Here is a tiny trained network, its code and every weight. The questions are about switching its units off for an input and a class, where a switched-off unit gives its printed mean instead of its output.

import numpy as np


def w(rows, s, z=0):
    codes = np.array(rows[::2]) - 128.0
    scale = np.full(codes.shape[1], s)
    scale[-1] = z or s
    return codes * scale


def norm(h):
    return h / np.sqrt((h * h).mean(-1, keepdims=True) + 1e-5)


def f(y):
    return y / 2 * (1 + np.tanh(0.7978845608 * (y + 0.044715 * y**3)))


def log_softmax(a):
    a = a - a.max(-1, keepdims=True)
    return a - np.log(np.exp(a).sum(-1, keepdims=True))


def net(x, mask):
    res = np.array(x, float).reshape(1, 2) / 4 @ E
    u = 0
    for l in range(2):
        y = f(norm(res) @ A[l][:, :-1].T + A[l][:, -1])
        res = res + np.where(mask[u : u + 11], y, B[l][:, -1]) @ B[l][:, :-1]
        u += 11
    return log_softmax(norm(res)[-1] @ U[:, :-1].T + U[:, -1])


A, B = {}, {}
E = w([
[97,43,40,36,193,116,30,78],'x0',
[31,196,158,3,92,95,197,66],'x1',
],0.0013)
A[0] = w([
[149,116,154,163,106,90,147,103,186],'L0N0',
[130,188,119,133,156,123,169,175,248],'L0N1',
[113,117,180,142,148,132,59,130,164],'L0N2',
[64,143,147,80,137,154,185,28,40],'L0N3',
[86,184,117,73,95,109,136,120,76],'L0N4',
[103,161,129,169,97,141,110,106,30],'L0N5',
[94,140,144,64,107,103,160,22,131],'L0N6',
[176,141,172,169,79,140,137,174,189],'L0N7',
[108,100,6,108,196,86,58,86,254],'L0N8',
[216,79,89,201,117,190,73,167,226],'L0N9',
[111,130,172,115,117,93,120,130,87],'L0N10',
],0.0022,0.0008)
B[0] = w([
[115,144,165,109,145,166,98,106,150],'L0N0',
[126,121,199,40,105,158,169,76,174],'L0N1',
[124,251,92,112,192,155,126,133,141],'L0N2',
[77,107,86,127,91,72,158,212,165],'L0N3',
[102,154,114,118,125,112,119,207,150],'L0N4',
[98,68,147,156,154,156,80,67,109],'L0N5',
[108,76,191,129,143,22,201,150,188],'L0N6',
[92,158,142,51,126,210,139,91,186],'L0N7',
[150,233,210,135,89,211,205,124,244],'L0N8',
[39,157,168,33,86,51,167,187,252],'L0N9',
[126,79,167,128,133,173,117,206,123],'L0N10',
],0.0017,0.0016)
A[1] = w([
[201,110,60,228,149,103,101,152,38],'L1N0',
[66,95,152,123,118,76,144,96,109],'L1N1',
[110,94,4,96,155,106,59,51,74],'L1N2',
[60,104,101,102,196,140,99,187,161],'L1N3',
[191,54,89,247,176,123,59,233,78],'L1N4',
[129,79,49,80,183,126,82,11,78],'L1N5',
[122,181,172,43,133,153,143,146,255],'L1N6',
[151,162,146,215,120,27,217,181,151],'L1N7',
[167,60,151,199,131,174,92,169,229],'L1N8',
[127,55,44,83,191,125,104,58,148],'L1N9',
[98,58,167,126,125,118,140,189,154],'L1N10',
],0.0026,0.00051)
B[1] = w([
[99,128,144,54,127,97,96,115,121],'L1N0',
[105,169,89,162,145,156,80,211,149],'L1N1',
[197,170,176,208,119,118,148,134,139],'L1N2',
[162,133,182,167,164,141,138,118,147],'L1N3',
[3,157,66,10,120,40,185,171,194],'L1N4',
[189,203,220,174,37,138,174,123,141],'L1N5',
[189,97,78,172,192,69,76,168,251],'L1N6',
[198,86,148,139,142,181,79,25,206],'L1N7',
[68,150,138,110,139,62,192,77,165],'L1N8',
[152,109,206,216,74,245,192,87,141],'L1N9',
[187,235,92,126,131,176,114,120,147],'L1N10',
],0.0023,0.0018)
U = w([
[11,161,115,15,125,6,203,194,180],'0',
[235,174,241,214,72,217,189,55,190],'1',
[228,64,34,155,246,121,3,185,169],'2',
[50,23,47,196,63,186,73,63,14],'3',
[56,11,38,172,53,196,69,42,8],'4',
[51,19,21,184,47,208,72,41,3],'5',
[55,7,67,165,55,195,58,56,13],'6',
[57,20,74,174,83,163,57,28,22],'7',
],0.0067,0.006)

Each question gives the input, the list of numbers given to net, and the class t.
The units are the neurons (one row each of A and B). Each row of codes is followed by its name. A weight is (code - 128) times the scale printed after its matrix; where a second scale follows, it is the last column's (A, B and U).
mask holds one flag per neuron, layer by layer. A switched-off neuron (its flag False) gives its mean, the last column of its row in B, instead of its output. The means were averaged over made-up inputs and are rounded, as every weight is.
A unit's drop is (log p(t) with every unit on - log p(t) with that unit switched off) / (log p(t) with every unit on - log p(t) with every unit switched off).
The circuit of an input: a set's keep is (log p(t) with only the set's units on - log p(t) with every unit switched off) / (log p(t) with every unit on - log p(t) with every unit switched off). Starting from the 12 units with the biggest drops (on a tie, the unit counted first), units are removed one at a time, each time the one whose removal leaves the highest keep (on an exact tie, the one counted first), for as long as the keep stays at least 0.8.
units of the circuit, in order: the units of the circuit, biggest drop first
most important unit: the unit with the biggest drop
top k neurons: the k neurons with the biggest drops, biggest first
top k neurons in layer l: the k neurons of layer l with the biggest drops, biggest first
drop when u is switched off: that unit's drop, to one decimal
input [-4,-4], class 0: units of the circuit, in order => (L0N8, L1N4)
input [-2,-3], class 2: top 3 neurons => (L0N9, L0N7, L1N4)
input [4,3], class 1: top 4 neurons => (L0N9, L1N4, L1N9, L1N5)
input [7,-6], class 1: top neuron in layer 1 => (L1N9)
input [-6,-7], class 0: units of the circuit, in order => (L1N4, L0N8)
input [-3,-3], class 2: top 3 neurons => (L0N9, L0N7, L1N9)
input [7,-7], class 0: top 3 neurons => (L1N4, L1N7, L0N7)
input [5,-4], class 1: units of the circuit, in order => (L1N9, L1N5)
input [-3,-2], class 2: units of the circuit, in order => (L0N8, L1N5)
input [3,2], class 2: top 2 neurons => (L0N8, L1N4)
input [-3,-1], class 2: top 2 neurons => (L0N8, L1N4)
input [4,0], class 1: top 2 neurons => (L0N9, L1N5)
input [-1,-2], class 2: top 2 neurons => (L0N9, L1N4)
input [-3,-4], class 0: most important unit => L0N8
input [3,1], class 2: top 2 neurons => (L0N8, L1N4)
input [5,-6], class 0: drop when L1N4 is switched off => 1.1
input [1,0], class 2: drop when L1N5 is switched off => 0.2
input [1,-7], class 0: drop when L1N0 is switched off => 0.0
input [8,-5], class 1: drop when L1N5 is switched off => 0.1
input [-4,-6], class 0: top neuron => (L1N4)
